Below are the code and all the weights of a small trained network. Each question names an input and a target symbol and asks about switching units off, where a switched-off unit gives its printed mean instead of its output.

import numpy as np


def w(rows, s, z=0):
    codes = np.array(rows[::2]) - 128.0
    scale = np.full(codes.shape[1], s)
    scale[-1] = z or s
    return codes * scale


def f(y):
    return np.maximum(y, 0)


def softmax(a):
    e = np.exp(a - a.max(-1, keepdims=True))
    return e / e.sum(-1, keepdims=True)


def log_softmax(a):
    a = a - a.max(-1, keepdims=True)
    return a - np.log(np.exp(a).sum(-1, keepdims=True))


def net(x, mask):
    ids = ['ΔΞΠΨαεθ'.index(c) for c in x.split()]
    T = len(ids)
    res = E[ids] + P[:T]
    u = 0
    for l in range(2):
        r = res
        for j in range(2):
            rows = slice(3 * j, 3 * j + 3)
            q, k, v = (r @ M[l][rows].T for M in (Q, K, V))
            z = softmax(np.where(np.tri(T) > 0, q @ k.T / 3**0.5, -1e9)) @ v
            o = O[l][rows]
            res = res + np.where(mask[u + j], z, o[:, -1]) @ o[:, :-1]
        u += 2
        y = f(res @ A[l][:, :-1].T + A[l][:, -1])
        res = res + np.where(mask[u : u + 12], y, B[l][:, -1]) @ B[l][:, :-1]
        u += 12
    return log_softmax(res[-1] @ U[:, :-1].T + U[:, -1])


Q, K, V, O, A, B = {}, {}, {}, {}, {}, {}
E = w([
[196,97,138],'Δ',
[185,114,128],'Ξ',
[114,160,99],'Π',
[142,147,106],'Ψ',
[166,130,117],'α',
[94,172,97],'ε',
[9,165,139],'θ',
],0.014)
P = w([
[184,171,75],'0',
[213,218,224],'1',
[98,69,57],'2',
[133,80,170],'3',
[132,220,204],'4',
[71,59,23],'5',
[117,85,178],'6',
[107,208,229],'7',
[35,40,11],'8',
[91,75,207],'9',
[78,187,254],'10',
[70,51,13],'11',
[131,106,174],'12',
],0.0084)
Q[0] = w([
[132,154,1],'L0H1',
[165,183,14],'L0H1',
[48,122,191],'L0H1',
[128,159,154],'L0H2',
[110,124,224],'L0H2',
[127,46,19],'L0H2',
],0.0075)
K[0] = w([
[218,174,146],'L0H1',
[244,170,98],'L0H1',
[103,125,180],'L0H1',
[154,155,136],'L0H2',
[177,150,100],'L0H2',
[69,93,150],'L0H2',
],0.011)
V[0] = w([
[131,125,169],'L0H1',
[236,149,160],'L0H1',
[167,178,145],'L0H1',
[228,111,81],'L0H2',
[164,175,11],'L0H2',
[184,75,2],'L0H2',
],0.0074)
O[0] = w([
[179,93,129,119],'L0H1',
[117,96,173,142],'L0H1',
[67,47,230,198],'L0H1',
[191,205,91,162],'L0H2',
[148,133,48,252],'L0H2',
[242,181,3,132],'L0H2',
],0.0053,0.0017)
A[0] = w([
[188,135,160,141],'L0N1',
[90,147,138,191],'L0N2',
[78,103,31,133],'L0N3',
[161,189,170,169],'L0N4',
[193,171,33,4],'L0N5',
[58,142,84,158],'L0N6',
[59,113,30,129],'L0N7',
[175,205,150,170],'L0N8',
[110,97,107,158],'L0N9',
[191,126,62,22],'L0N10',
[104,172,211,173],'L0N11',
[187,149,254,27],'L0N12',
],0.0093,0.0032)
B[0] = w([
[61,46,79,193],'L0N1',
[179,80,100,211],'L0N2',
[210,185,203,239],'L0N3',
[74,95,206,227],'L0N4',
[42,118,3,175],'L0N5',
[194,105,153,239],'L0N6',
[238,135,177,253],'L0N7',
[13,122,161,241],'L0N8',
[131,97,186,184],'L0N9',
[42,89,41,165],'L0N10',
[206,157,44,235],'L0N11',
[79,248,34,188],'L0N12',
],0.0058,0.0037)
Q[1] = w([
[2,125,129],'L1H1',
[2,141,154],'L1H1',
[59,140,141],'L1H1',
[150,79,224],'L1H2',
[160,74,143],'L1H2',
[21,142,187],'L1H2',
],0.015)
K[1] = w([
[91,152,4],'L1H1',
[82,154,56],'L1H1',
[81,144,76],'L1H1',
[78,128,180],'L1H2',
[120,131,201],'L1H2',
[49,129,57],'L1H2',
],0.015)
V[1] = w([
[153,190,183],'L1H1',
[113,20,119],'L1H1',
[96,25,137],'L1H1',
[157,246,142],'L1H2',
[91,235,122],'L1H2',
[98,74,142],'L1H2',
],0.011)
O[1] = w([
[137,223,128,4],'L1H1',
[168,39,125,152],'L1H1',
[190,66,128,115],'L1H1',
[48,177,173,131],'L1H2',
[74,104,234,204],'L1H2',
[254,128,143,85],'L1H2',
],0.0086,0.0034)
A[1] = w([
[144,175,120,100],'L1N1',
[124,208,171,30],'L1N2',
[150,83,127,181],'L1N3',
[137,138,64,119],'L1N4',
[150,147,197,172],'L1N5',
[148,144,182,91],'L1N6',
[109,190,128,86],'L1N7',
[254,89,121,57],'L1N8',
[74,120,76,1],'L1N9',
[89,124,86,56],'L1N10',
[132,77,185,148],'L1N11',
[94,143,232,35],'L1N12',
],0.012,0.0045)
B[1] = w([
[196,151,90,153],'L1N1',
[254,102,164,212],'L1N2',
[143,151,201,254],'L1N3',
[197,161,169,162],'L1N4',
[91,32,165,215],'L1N5',
[149,10,123,158],'L1N6',
[251,126,207,201],'L1N7',
[74,245,75,254],'L1N8',
[130,135,220,156],'L1N9',
[116,146,166,152],'L1N10',
[151,88,24,249],'L1N11',
[102,160,14,233],'L1N12',
],0.0061,0.0054)
U = w([
[167,208,2,144],'Δ',
[149,142,62,3],'Ξ',
[79,184,146,96],'Π',
[42,181,51,233],'Ψ',
[162,40,198,246],'α',
[117,187,161,3],'ε',
[238,175,162,54],'θ',
],0.0086,0.0013)

Each question gives the input, a string of symbols that net reads in full, and the target symbol t.
The units are the heads (3 rows each of Q, K, V and O) and the neurons (one row each of A and B). Each row of codes is followed by its name. A weight is (code - 128) times the scale printed after its matrix; where a second scale follows, it is the last column's (O, A, B and U).
mask holds one flag per unit, layer by layer, with each layer's heads first. A switched-off unit (its flag False) gives its mean, the last column of its rows in O or B, instead of its output. The means were averaged over made-up inputs and are rounded, as every weight is.
A unit's drop is (log p(t) with every unit on - log p(t) with that unit switched off) / (log p(t) with every unit on - log p(t) with every unit switched off).
The circuit of an input: a set's keep is (log p(t) with only the set's units on - log p(t) with every unit switched off) / (log p(t) with every unit on - log p(t) with every unit switched off). Starting from the 12 units with the biggest drops (on a tie, the unit counted first), units are removed one at a time, each time the one whose removal leaves the highest keep (on an exact tie, the one counted first), for as long as the keep stays at least 0.8.
circuit, biggest first: the units of the circuit, biggest drop first
most important unit: the unit with the biggest drop
k most important neurons: the k neurons with the biggest drops, biggest first
top k neurons in layer l: the k neurons of layer l with the biggest drops, biggest first
heads that matter: for each layer, one digit per head in row order, 1 if its drop is at least 0.15 and else 0, layers parted by /
input α Π α Π α θ α Δ Ξ Π Π, target α: top 2 neurons in layer 0 : (L0N10, L0N5)
input Ξ Ψ Δ α Ξ, target Δ: 2 most important neurons : (L1N8, L0N10)
input θ θ Π θ Ξ α Π θ θ Ψ Π, target θ: most important unit : L1H1
input Ψ α α θ ε Π θ α α θ ε, target Ψ: 2 most important neurons : (L0N5, L0N10)
input Ψ θ θ Ψ θ Ψ α α ε Ξ Ψ, target Ψ: heads that matter : 01 / 11
input θ α α θ ε, target θ: circuit, biggest first : (L1H1, L1N2, L1N7)
input Ξ α α θ Δ Π, target α: circuit, biggest first : (L0H2, L0H1, L1N12)
input Ψ α α α Π θ Ψ Δ Π ε α, target Ψ: 3 most important neurons : (L0N5, L0N8, L0N10)
input Π α α θ α, target Π: 4 most important neurons : (L0N5, L0N8, L0N3, L0N7)
input Ψ Ψ Δ Δ α Ξ, target Δ: circuit, biggest first : (L0N8, L1H2, L0H2)
input θ Ψ α α θ Ξ α θ Δ Ψ θ, target θ: circuit, biggest first : (L1H1, L1N2, L1N7, L0N11)
input Ψ ε θ α α α θ ε, target Ψ: 3 most important neurons : (L0N5, L0N10, L1N12)
input α Ψ ε Π Δ ε, target θ: 2 most important neurons : (L0N3, L0N7)
input α Ψ α α α, target α: heads that matter : 01 / 10
input α Π θ Π Δ α θ Ξ Ψ ε Ψ, target α: most important neuron : (L0N10)
input θ ε α θ Δ Δ α Ξ θ Ψ Ψ, target θ: heads that matter : 00 / 10
input Ξ Ψ Ξ Δ Π α ε α α α Ψ θ, target α: 2 most important neurons : (L0N3, L1N5)
input Ψ Ξ α Ψ Π, target Ψ: 3 most important neurons : (L0N5, L0N10, L0N8)
input ε α θ α α Ξ Ξ α Δ, target Δ: top 4 neurons in layer 0 : (L0N12, L0N3, L0N7, L0N1)
input Δ α ε α α, target Δ: 3 most important neurons : (L1N8, L0N10, L0N1)
input Π Δ Π α Ξ, target Π: most important unit : L0H2
input α ε α θ, target θ: heads that matter : 11 / 10
input α α θ θ Ξ, target α: 3 most important neurons : (L0N5, L0N8, L0N10)
input Ψ α α ε Π, target Ψ: heads that matter : 01 / 11
input Ψ ε θ θ Ξ α α Δ, target Ψ: 3 most important neurons : (L0N8, L0N5, L0N7)
input α Δ Π Δ Ξ, target α: 3 most important neurons : (L0N10, L0N5, L0N8)
input θ Δ α θ α θ θ Π α Π Π, target θ: most important unit : L1H1
input Ψ Δ θ α Ξ, target Ψ: 3 most important neurons : (L0N8, L0N5, L0N10)
input Ψ Ξ θ Ψ Δ, target Ψ: 3 most important neurons : (L0N8, L0N5, L0N10)
